Each row has a name. Each question is about the rows just above it.

[-.64, .69, .43, -.54, .31, -.08, .20, -.18, .66, -.27, -.48, .50, .02, .20, -.42, -.03, .05, -.15, .42, -.28, .04, .61, -.49, -.45, .33, .36, -.43, -.20, .57, .19, .25, .35, -.38, .19, .75, -.48, -.35, .74, -.12, .52, -.07, -.08, .80] : tibe
[.00, .03, .02, -.02, .02, .03, .00, -.04, .01, .02, .00, .04, .02, .03, .01, .00, -.02, -.05, -.04, -.01, -.01, .05, .03, .11, .02, .00, .01, .07, .04, .03, .07, .03, .02, .06, .03, -.01, -.01, .01, -.02, .00, .04, .04, -.05] : dek
[-.16, .21, .38, -.55, .20, -.06, .40, -.23, .59, -.10, -.36, -.05, .12, .20, -.70, .07, -.18, .21, .21, -.21, -.10, .35, -.44, -.71, .25, .70, -.28, -.40, .28, .16, .40, .39, -.41, -.02, .43, -.25, -.33, .77, .18, .36, -.09, -.23, .48] : rav
[-.61, .67, .45, -.53, .33, -.02, .26, -.26, .69, -.25, -.51, .55, .09, .27, -.51, -.08, .04, -.16, .33, -.27, -.04, .63, -.47, -.39, .35, .48, -.46, -.14, .58, .22, .35, .39, -.37, .23, .77, -.46, -.36, .78, -.11, .51, -.04, -.06, .73] : nozu
[.00, .03, .02, -.02, .02, .03, .00, -.04, .01, .02, .00, .04, .02, .03, .01, .00, -.02, -.05, -.04, -.01, -.01, .05, .03, .11, .02, .00, .01, .07, .04, .03, .07, .03, .02, .08, .02, -.03, .00, -.04, -.05, .01, .06, .06, -.04] : nisiv
Which entry of nozu is missing from [.33, .27, .48, -.53, -.51, .63, -.14, -.47, -.36, -.39, -.27, -.04, -.51, -.06, -.04, .77, -.08, .23, .58, .35, .04, .69, .55, .33, -.46, .39, .51, -.37, -.16, .09, .78, -.26, -.11, .22, .45, -.46, .73, -.61, -.02, .67, .35, -.25]?
[.26]
rav without one entry, shuffled: [.43, .48, -.28, -.05, .35, -.44, .36, .12, -.10, -.36, .18, -.23, .20, .70, -.10, .21, -.25, .38, -.70, .21, -.41, .39, -.16, -.21, .07, -.18, .21, .20, .40, -.09, -.23, .16, .77, .25, .40, -.33, -.71, -.40, .59, -.55, -.02, .28]. Gone:
[-.06]
Which entry of rav is missing from [.43, -.06, .16, -.36, .70, -.23, .48, -.02, -.10, .12, .21, -.05, -.33, .77, -.28, .07, -.70, -.23, -.18, .21, -.21, -.44, -.71, -.55, .36, .21, .20, -.16, -.25, -.10, .40, .28, .35, .59, .20, .18, -.40, .38, .25, -.41, .40, -.09]?
[.39]
Shuffled tibe with one entry gone: [-.07, -.64, .35, -.48, .74, -.42, .42, -.03, -.38, -.48, .04, .19, -.45, .05, .36, .61, .57, .66, -.08, -.54, .80, .20, -.15, .50, .43, -.28, -.20, .20, .52, .33, -.08, .75, .02, .25, -.43, -.49, -.35, -.12, .69, -.27, -.18, .19], missing
[.31]
Shuffled tibe with one entry gone: [-.15, .05, .25, -.20, -.48, .36, -.07, -.03, -.64, .74, .19, .66, -.49, .31, .35, .42, -.54, .75, .69, -.42, .52, .04, .50, -.35, -.08, .19, -.08, .20, -.27, .33, .61, -.38, .02, .57, -.12, -.28, -.45, .43, -.18, .80, .20, -.48], missing
[-.43]

